[128 = 0]
[136 134 129 103  99 120 104 114 111  92 108 116 113 106 124 119 119 107
 106  96  98 103 102  89 109 112  82 101 126 110 100 118 111 111 114 120
 133 131 136 148 130 162 190 168 146 186 159 164 162 217 161 181 169 156
 161 167 187 168 133 149 141] | 13
[143 120 124 139 112  93  64 117 109  43 112 117 135  98 117 113 102 113
 105 111 106  72 102 102 111 108  54  95  95 122 116 118 115 112 119 125
 123 127 128 128 134 157 146 187 140 164 149 173 160 203 169 170 149 167
 167 164 176 124 138 140 134] | 13
[106 100 111  91  94 142 113 132 115 105 118 127 119 120 132 149 161 156
 151 161 159 158 166 163 154 151 183 165 174 177 160 161 143 144 151 137
 144 132 123 121 118 102 113  98 124 114 119 112 112 113 122 111 110 116
 108 105  89  89 114 100  99] | 0
[ 97 101 114  99 107 108  67 125 122 116 117 132 138 124 133 160 162 165
 165 166 176 161 165 164 143 151 180 158 155 180 161 157 139 145 146 134
 132 125 118 115 115 110 100 104 122 102 119 137 159 111 121 110  97 107
 101  81  76  84 117  98 100] | 0
[119 137 134 102 136 188 197 157 163 241 166 164 159 185 150 171 178 158
 154 137 149 153 156 144 140 138 157 141 134 106 104 102 110 108  98 103
 111 117 119 120 121 109 124  99 117 101 113  94 101  78  96  95 124  86
 107  96  88 140 123 117 117] | 5
[197 176 165 166 174 167 180 150 149 172 147 138 132 156 134 120 126 141
 116 107 113 117 111 106 121 113 108 113 107  93  96 108 105 106  87  96
 102 105  95 102 120 104 106 112 121 110 115 113 115 119 116 133 152 124
 152 168 168 188 146 175 174] | 14
[123 140 119  88 119  97 122  89 126 149 103 116  94 126 123  93 107 103
 113  88  91 110 104  85 113 113 122 117 116  94 103 110 127 123 127 122
 128 130 155 165 154 159 202 162 145 198 157 147 157 188 146 173 182 135
 154 160 184 174 130 143 138] | 11
[100  95 108  79  71 121  95 125 112  82 107 115 117  82 125 128 131 123
 127 134 128 138 165 163 148 154 196 171 198 226 166 173 143 142 168 140
 156 143 143 140 146 143 148 123 128 114 124 109 101 113 124 110  97 125
 121 108 106 117 118 104 107] | 0
[152 142 145 129 136 211 210 190 167 255 172 154 171 163 147 166 168 141
 147 147 138 142 135 113 128 135 134 117 137 119 107 118 107 101 114 105
 130 117 118 118 123 110 130  85 120  98 120  96  86  91 112 103 125 111
 123 121 104 124 127 129 133] | 7
[134 116 142 147 128 188 179 198 157 183 170 162 186 170 145 172 162 159
 152 147 143 142 152 156 132 132 113 125 121 116 103 111 113 110 113 114
 120 120 111 107 123 120  97 104 119  83 104 107  98  69 104  95  87 127
 119 113 112 102 123 117 127] | 7
[130 128 128 209 165  99  74 116 111  38 124 126 131  99 111 112  91 102
 108 135 152 107 114 139 115  88  53  73  47  82  98  95 112 115  97 130
 106 124 104  95 108 115  62 159 120 114 112 171 169 145 162 166 158 189
 165 159 203 107 144 142 142] | 15
[ 99 111 115 111 110  99  94 139 125 132 125 127 133 154 139 168 170 168
 158 163 153 168 170 165 147 144 186 162 162 171 157 149 139 136 122 127
 123 123 117 111 113 108 100 100 122 110 120 111 115 111 121 110  93  89
 102  94  99  98 118 100 101] | 1
[174 152 159 143 135 186 176 160 136 153 117 120 111 104 120 110 114  97
 112 107 102 117 113 109 120 122 117 105 112 101 101 104 100  96 100  95
 117 130 117 117 123 116 161 111 131 147 130 137 131 186 152 179 185 177
 160 184 197 187 142 168 167] | 15
[110 107 112  78  87 105  94 101 109 115 106 109 108  96 126 101 128 119
 120 126 114 128 138 149 147 149 205 179 186 201 174 177 152 155 163 147
 158 142 153 156 152 144 165 131 134 131 128 108  97 119 109 107 109  97
 118 112 108 133 121 116 111] | 1
[108  87 103 129  98 106  67 127 103  17 104 109 119  73 107 108  84  88
 102 117 127 107 109 124 118 126  67 113 127 159 147 150 141 154 185 174
 159 156 161 158 156 185 132 170 137 147 142 163 151 158 160 143 117 157
 136 117 112  61 121  94  90] | 6
[116 123 120 138 127  67  59  93 104  71 122 115 119 126 120 105  97 110
 113 109 117 104 102 104 107 111  70 101  82  90 111 103 119 118 109 125
 119 129 127 132 141 147 145 189 139 171 145 166 181 187 149 160 157 157
 152 141 176 148 137 150 134] | 13
[ 96 119 117 136 124 129 133 127 138 168 161 156 166 177 146 174 172 183
 162 168 161 150 167 159 144 141 151 144 133 139 131 130 124 110 104 109
 105 110 102 110 114 112 103 108 123 121 113 108 105  69 111  85  97  90
  88 101  84  99 123 111 108] | 3
[158 147 152 171 155 199 197 189 159 172 167 152 170 146 142 170 160 148
 141 145 140 133 128 122 122 124  89 105 107 115 116 116 111 112 122 116
 125 121 111 105 109 113  97 120 117  80 110 105  95  80 112 114  96 115
 116 113 112 120 128 127 132] | 9
[111 102 114 107 105 119 112 132 111  48 100 117 113  77 111 103 108 100
 119 113 110 111 109 115 124 124 108 122 131 154 147 163 142 160 181 174
 160 157 169 162 159 176 160 171 140 149 153 159 146 171 142 137 128 142
 132 112 100  85 118  99 100] | 6
[158 151 156 178 167 179 180 179 159 181 166 158 166 157 140 162 146 150
 135 142 144 124 128 134 121 115  78 104  94 106 116 114 117 115 105 119
 115 118  96  96  98  93  80 103 115  81 110 111 105  92 119 114 108 130
 117 116 127 114 130 133 133] | 10
[ 78 118 114 144 168  73 149  83 141 171 156 146 154 207 152 158 161 196
 173 169 187 157 162 162 147 140 167 154 123 105 114 123 140 137  89 112
  95 108 111 113 111  94  81 106 113 110 106 109 121  49  91  86 103  49
  75  93  77  94 124 106 109] | 2
[117 113 120 100 112 139 138 143 142 171 152 153 166 161 146 175 186 172
 155 160 151 152 155 147 143 142 187 152 158 148 138 134 129 121 115 106
 116 113 104 112 116 119 104 112 125 128 124 104 101  66 100 100  86  95
  95  94  92 108 120 124 116] | 3
[128 134 128 126 120  70  98 101 111 104 110 116 107 123 124 101 108 103
 108  99  98 110 100  92 109 116  91  94 111 102 107 111 116 114 122 120
 123 126 134 139 142 153 170 169 142 194 156 163 162 203 153 170 169 145
 151 163 190 170 135 151 139] | 13
[120 125 124  87 100 134 141 128 132 160 133 139 147 163 147 183 177 165
 164 159 148 158 161 147 137 142 217 161 176 158 146 151 137 128 130 118
 121 113 103 111 113 115 128 100 124 122 125 112 111 111 106  93  96 122
  95  98  73 104 116 113 116] | 1
[ 74 135 106 102 139  91 117  76 129 141 107 106 102 154 132 128 147 162
 161 174 172 159 182 170 149 142 234 172 136 135 139 139 154 157 139 144
 129 130 136 129 128  98  98  82 115  95 111  97 112 100 105 106 134  70
  94 119  69 123 117 101 102] | 0
[ 62 139 111 129 160  68 115  63 139 205 141 137 124 188 146 147 165 195
 169 166 184 164 174 132 145 139 209 164 142 106 126 121 145 137 100 114
  97 122 121 116 106  86  98 101 117 109 115 107 123  85  94  89 116  52
  79  89  67 126 119 109 120] | 2
[ 90 110 112 119 123  94 110 104 112  81 101 101  95  98 113  89  90  97
 112 107 113 115 116 115 116 124 104 124 128 126 137 129 155 163 167 161
 153 157 177 164 152 162 166 173 136 157 145 154 148 159 145 146 144 129
 127 111  93 107 119 105 102] | 6
[126 123 132 253 202 130 131 170 148 154 181 162 192 167 129 164 123 151
 143 151 177 122 143 158 125 110  70  80  41  89 121 109 126 130 105 136
  99 120  99 112  84  94  20 114 104  52  85 125 134  58 120  92  79 140
  91 101 128  57 134 122 117] | 10
[111 124 119 160 131 141 155 148 153 192 163 158 166 173 147 178 173 164
 151 155 153 140 157 154 139 134 152 138 142 134 122 113 118 106  89 110
 109 115 110 113 124 114 116 108 123  98 133 102 104  71 106  84  94  94
  98 101  98 108 123 108 120] | 4
[160 157 162 190 181 164 181 173 155 174 154 154 163 165 134 162 145 150
 139 139 147 122 126 118 115 114  83  98  98  99 101 105 123 121 114 117
 110 111 101  99 105  95  66  89 111  85 106 115 118  91 114 106  98 117
 113 115 130 114 133 144 148] | 11
[ 79 134 117 115 140  84 129  88 132 189 121 126 120 169 142 156 171 184
 164 158 174 190 175 168 147 142 188 166 158 141 145 136 148 141 124 125
 115 121 115 116 112  88 106  95 120 114 117 109 126 104 104 106 123  63
  83  99  64 121 114  98 104] | 1
[125 151 133 157 152  95 114  98 111  93 109 114  93 117 118 109 104 124
 121 117 120 110 105 102 112 105  48 101  73  57  95 103 126 123 104 113
 103 116 122 123 139 120 128 147 132 161 142 156 172 213 131 175 191 157
 157 161 180 161 140 158 151] | 14
[177 178 164 176 169 197 206 179 163 205 155 148 154 156 143 161 150 139
 137 129 132 127 116 103 117 114  86 102 118 100 109 115 121 107 111 110
 115 108  98 106 113 101 100  80 120 100 115 117 120 110 118 125 108 121
 120 126 144 124 131 150 157] | 11
[ 92 135 115  56 102 125 162  97 132 173  98 106  83 136 139 114 165 148
 153 140 129 169 169 149 154 160 248 181 195 153 139 153 150 145 143 132
 145 129 144 153 138 111 156  82 124 125 128  85 103 117 104 132 151  71
 108 119  82 155 114 110 115] | 0
[118 145 139 157 167 176 185 155 162 198 172 162 169 175 142 154 150 167
 149 154 159 141 143 136 134 128 110 109 103  76  97 103 114 117 100 112
 111 120 114 117 115  91  94  91 112 100 105 104 102  59 100  98 112 106
 119  95  87 114 126 117 123] | 7
[194 179 187 155 171 171 186 140 156 228 153 142 123 159 137 133 136 134
 117 108 102 119 112 102 112 112 122 134 124  88 102 107 114 109  82  89
 104 108 100 105 109  96 116  89 123 144 119 105 124 117 119 126 159 103
 132 158 160 200 141 172 173] | 13
[ 77 104  99 109 107  87  77  98 109  83 113 114 106 122 121 117 119 123
 130 120 144 143 157 168 148 148 208 169 168 185 174 164 151 153 160 153
 143 145 151 145 137 142 149 133 125 116 104 106 115  86 108 101 113 172
 109 109 118 117 123  97 108] | 0
[135 116 125 126 104  91  69 110 106  57 117 120 128  99 119 122 104 101
 110 109 105 105  91  90 116 110  65 102  99 123 124 120 120 118 132 126
 125 130 130 134 139 162 160 185 144 156 154 172 163 203 166 166 149 182
 155 153 178 140 138 136 135] | 12
[165 160 152 168 146 182 159 173 154 169 155 144 151 116 127 128 108 109
 104 110 110 108 110 124 119 116 114 117 116 103 112  98 106 104  90 103
 105 109  99 100 108 106  89 103 120  78 113 133 123 121 129 133 138 168
 158 169 191 159 143 169 168] | 14
[140 136 134 119 118 111  98 100 111  94 104 113 123  88 119 115 117 112
 116 106  91 118 102  96 113 115  71  99 106 102 112 115 119 114 120 120
 121 125 143 131 133 145 160 159 143 170 155 165 161 211 165 174 168 164
 157 165 175 158 137 158 139] | 13
[230 219 182  76 128 245 255 171 168 255 122 117  89 141 142 108 171 104
 114  87  60 129 122  67 115 127 157 146 178  96  84  95  98  90  92  70
 121 107 113 131 136 115 195  70 138 152 142  87  97 182 125 165 195 108
 165 201 189 255 139 196 194] | 14
[128 139 142 174 166 170 174 171 160 183 176 172 176 163 138 166 147 157
 146 145 155 137 136 145 130 126  76 112 107  87 101 108 119 116 114 115
 118 122 111 109 110  99  85 109 114  85 103 105 101  67 111 109 107 117
 109 107 116 108 128 124 125] | 8
[110 134 121  65 103 108 135  76 117 155  90 105  83  71 132  93 138 114
 129 104 116 149 144 121 138 146 237 181 197 164 150 166 160 158 156 139
 152 145 164 170 157 140 189 119 137 148 138  88 111 105 100 108 133  72
 110 118  97 171 121 133 130] | 1
[ 76 108 100 105 132  59  81  64 116 130 113 109  99 137 120 108 119 140
 134 137 149 150 158 159 146 147 218 173 163 159 163 154 152 158 138 161
 139 143 160 150 136 136 129 116 121 115 109 101 114  87  99  90 116  79
 103 109 113 132 123 110  98] | 0
[ 93 103 113 106 109 103  89 152 118  77 132 132 144 143 136 170 162 188
 151 172 173 175 167   1 148 152 172 154 155 181 160 154 138 137 150 136
 127 124 115 106 111 106  94 113 121 105 110 123 125  97 114 118  90 110
 111 105  79  79 118  92  98] | 1
[222 155 158 126 104 226 155 208 145 115 133 137 147  86 122 129 118  83
  95 104  85 105 105 111 120 128  54 114 138 141 113 115  93  88 114  97
 125 115  98 106 128 139 137 118 137  99 130 136 116 183 159 157 142 206
 182 190 192 157 142 177 165] | 15
[114  93 115  98  85 113  75 107 106  49  87 101 116  90 118 105 110 105
 115 112 114 127 126 127 133 134 158 155 176 189 179 166 148 166 186 162
 159 150 156 151 149 161 165 159 137 147 136 142 125 124 118 110  90 114
 108 107  89  99 122 117 118] | 2
